Below is a small trained network, with its code and all its weights. Each question gives an input and a target symbol and asks what happens when units are switched off, that is, made to give their printed mean instead of their output.

import numpy as np


def w(rows, s, z=0):
    codes = np.array(rows[::2]) - 128.0
    scale = np.full(codes.shape[1], s)
    scale[-1] = z or s
    return codes * scale


def f(y):
    return np.maximum(y, 0)


def softmax(a):
    e = np.exp(a - a.max(-1, keepdims=True))
    return e / e.sum(-1, keepdims=True)


def log_softmax(a):
    a = a - a.max(-1, keepdims=True)
    return a - np.log(np.exp(a).sum(-1, keepdims=True))


def net(x, mask):
    ids = ['γδλξπψω'.index(c) for c in x.split()]
    T = len(ids)
    res = E[ids] + P[:T]
    u = 0
    for l in range(3):
        q, k, v = (res @ M[l].T for M in (Q, K, V))
        z = softmax(np.where(np.tri(T) > 0, q @ k.T / 3**0.5, -1e9)) @ v
        res = res + np.where(mask[u], z, O[l][:, -1]) @ O[l][:, :-1]
        u += 1
        y = f(res @ A[l][:, :-1].T + A[l][:, -1])
        res = res + np.where(mask[u : u + 4], y, B[l][:, -1]) @ B[l][:, :-1]
        u += 4
    return log_softmax(res[-1] @ U[:, :-1].T + U[:, -1])


Q, K, V, O, A, B = {}, {}, {}, {}, {}, {}
E = w([
[133,88,167],'γ',
[8,164,115],'δ',
[157,104,80],'λ',
[54,114,136],'ξ',
[130,136,76],'π',
[86,98,180],'ψ',
[166,95,46],'ω',
],0.017)
P = w([
[194,179,198],'0',
[118,184,43],'1',
[123,135,55],'2',
[122,84,53],'3',
[129,52,49],'4',
[140,29,52],'5',
[137,1,42],'6',
],0.0083)
Q[0] = w([
[105,97,251],'L0H0',
[176,145,46],'L0H0',
[168,167,198],'L0H0',
],0.013)
K[0] = w([
[40,140,185],'L0H0',
[220,226,2],'L0H0',
[80,189,81],'L0H0',
],0.0094)
V[0] = w([
[5,253,167],'L0H0',
[230,163,127],'L0H0',
[70,152,105],'L0H0',
],0.0064)
O[0] = w([
[104,44,149,27],'L0H0',
[112,116,255,5],'L0H0',
[144,55,188,163],'L0H0',
],0.0097,0.0016)
A[0] = w([
[1,104,104,118],'L0N0',
[54,78,96,11],'L0N1',
[116,91,229,118],'L0N2',
[163,89,180,1],'L0N3',
],0.0075,0.0051)
B[0] = w([
[254,148,79,254],'L0N0',
[193,125,114,176],'L0N1',
[70,89,90,143],'L0N2',
[172,100,125,128],'L0N3',
],0.0094,0.0063)
Q[1] = w([
[140,17,74],'L1H0',
[97,112,124],'L1H0',
[53,223,255],'L1H0',
],0.0071)
K[1] = w([
[129,122,165],'L1H0',
[130,138,141],'L1H0',
[254,135,24],'L1H0',
],0.0098)
V[1] = w([
[46,111,183],'L1H0',
[106,134,1],'L1H0',
[226,97,96],'L1H0',
],0.0099)
O[1] = w([
[170,138,12,210],'L1H0',
[254,49,191,63],'L1H0',
[245,195,177,254],'L1H0',
],0.0072,0.00067)
A[1] = w([
[146,92,102,21],'L1N0',
[169,166,121,11],'L1N1',
[212,112,176,96],'L1N2',
[139,254,69,2],'L1N3',
],0.011,0.0027)
B[1] = w([
[118,254,130,206],'L1N0',
[47,88,162,162],'L1N1',
[30,226,71,244],'L1N2',
[82,60,217,253],'L1N3',
],0.0092,0.005)
Q[2] = w([
[134,142,62],'L2H0',
[116,110,238],'L2H0',
[13,254,89],'L2H0',
],0.0099)
K[2] = w([
[57,11,136],'L2H0',
[186,131,53],'L2H0',
[104,44,254],'L2H0',
],0.0074)
V[2] = w([
[140,254,210],'L2H0',
[183,172,237],'L2H0',
[194,54,121],'L2H0',
],0.0083)
O[2] = w([
[136,52,89,132],'L2H0',
[167,93,151,26],'L2H0',
[175,156,250,4],'L2H0',
],0.013,0.0042)
A[2] = w([
[206,175,109,162],'L2N0',
[152,116,142,87],'L2N1',
[152,253,201,4],'L2N2',
[200,226,109,139],'L2N3',
],0.0067,0.0046)
B[2] = w([
[229,49,211,216],'L2N0',
[150,97,39,128],'L2N1',
[73,2,66,145],'L2N2',
[107,197,138,252],'L2N3',
],0.0069,0.0028)
U = w([
[58,63,142,250],'γ',
[205,176,2,127],'δ',
[142,34,78,107],'λ',
[167,182,168,204],'ξ',
[143,86,97,99],'π',
[54,169,65,41],'ψ',
[122,42,49,61],'ω',
],0.0075,0.012)

Each question gives the input, a string of symbols that net reads in full, and the target symbol t.
The units are the heads (3 rows each of Q, K, V and O) and the neurons (one row each of A and B). Each row of codes is followed by its name. A weight is (code - 128) times the scale printed after its matrix; where a second scale follows, it is the last column's (O, A, B and U).
mask holds one flag per unit, layer by layer, with each layer's heads first. A switched-off unit (its flag False) gives its mean, the last column of its rows in O or B, instead of its output. The means were averaged over made-up inputs and are rounded, as every weight is.
A unit's drop is (log p(t) with every unit on - log p(t) with that unit switched off) / (log p(t) with every unit on - log p(t) with every unit switched off).
The circuit of an input: a set's keep is (log p(t) with only the set's units on - log p(t) with every unit switched off) / (log p(t) with every unit on - log p(t) with every unit switched off). Starting from the 12 units with the biggest drops (on a tie, the unit counted first), units are removed one at a time, each time the one whose removal leaves the highest keep (on an exact tie, the one counted first), for as long as the keep stays at least 0.8.
circuit, biggest first: the units of the circuit, biggest drop first
unit that matters most: the unit with the biggest drop
top k neurons: the k neurons with the biggest drops, biggest first
k most important neurons of layer l: the k neurons of layer l with the biggest drops, biggest first
drop of u: that unit's drop, to one decimal
input δ ξ π λ ξ δ δ, target δ: top 3 neurons : L1N2; L0N0; L1N3
input ω ψ λ π, target γ: unit that matters most : L0H0
input ξ ω ξ γ, target ξ: top 2 neurons : L1N2; L1N3
input γ ψ ψ ξ ξ λ ψ, target δ: circuit, biggest first : L0H0; L1N3
input γ λ ψ λ δ λ λ, target γ: circuit, biggest first : L0H0; L0N0; L1N3; L1H0
input ξ γ δ γ ψ, target ξ: top 2 neurons : L1N2; L1N0
input ξ δ ψ ω, target ξ: top 2 neurons : L1N2; L0N2
input ξ γ δ, target ξ: 2 most important neurons of layer 0 : L0N1; L0N2
input ψ ξ ξ ξ ψ ξ, target ψ: top 3 neurons : L0N0; L1N3; L1N0
input γ ξ λ, target γ: circuit, biggest first : L1N3; L0N0; L1H0
input ψ ξ ω ω ξ ω ξ, target ψ: 2 most important neurons of layer 0 : L0N0; L0N1
input ψ ξ ξ λ ψ ψ λ, target ψ: top 2 neurons : L0N0; L1N3
input ξ ψ λ ξ ξ, target ξ: top 2 neurons : L1N2; L1N0
input ψ ξ π ω, target ψ: 3 most important neurons of layer 0 : L0N0; L0N1; L0N2
input ψ π λ ψ ξ ξ, target δ: unit that matters most : L0N2
input δ π ξ ω δ, target δ: top 4 neurons : L1N2; L0N0; L1N3; L0N1
input ξ ξ π λ λ γ δ, target ξ: top 2 neurons : L1N2; L0N1
input ψ λ ξ ψ ψ, target ψ: top 3 neurons : L0N0; L0N1; L1N0
input ψ λ ψ ψ ψ, target δ: top 3 neurons : L0N0; L1N3; L0N2
input ψ ξ ψ ω ξ λ, target ψ: unit that matters most : L1H0
input ψ ξ λ ω, target γ: top 2 neurons : L1N3; L1N2
input ξ ξ ξ ξ λ ξ ψ, target ξ: drop of L0H0 : 0.1
input ξ ξ ψ ξ, target ξ: drop of L2H0 : 1.0
input ξ ψ λ, target ξ: drop of L2H0 : 0.6
input ξ ω ξ ξ λ λ, target ξ: drop of L2H0 : 0.5
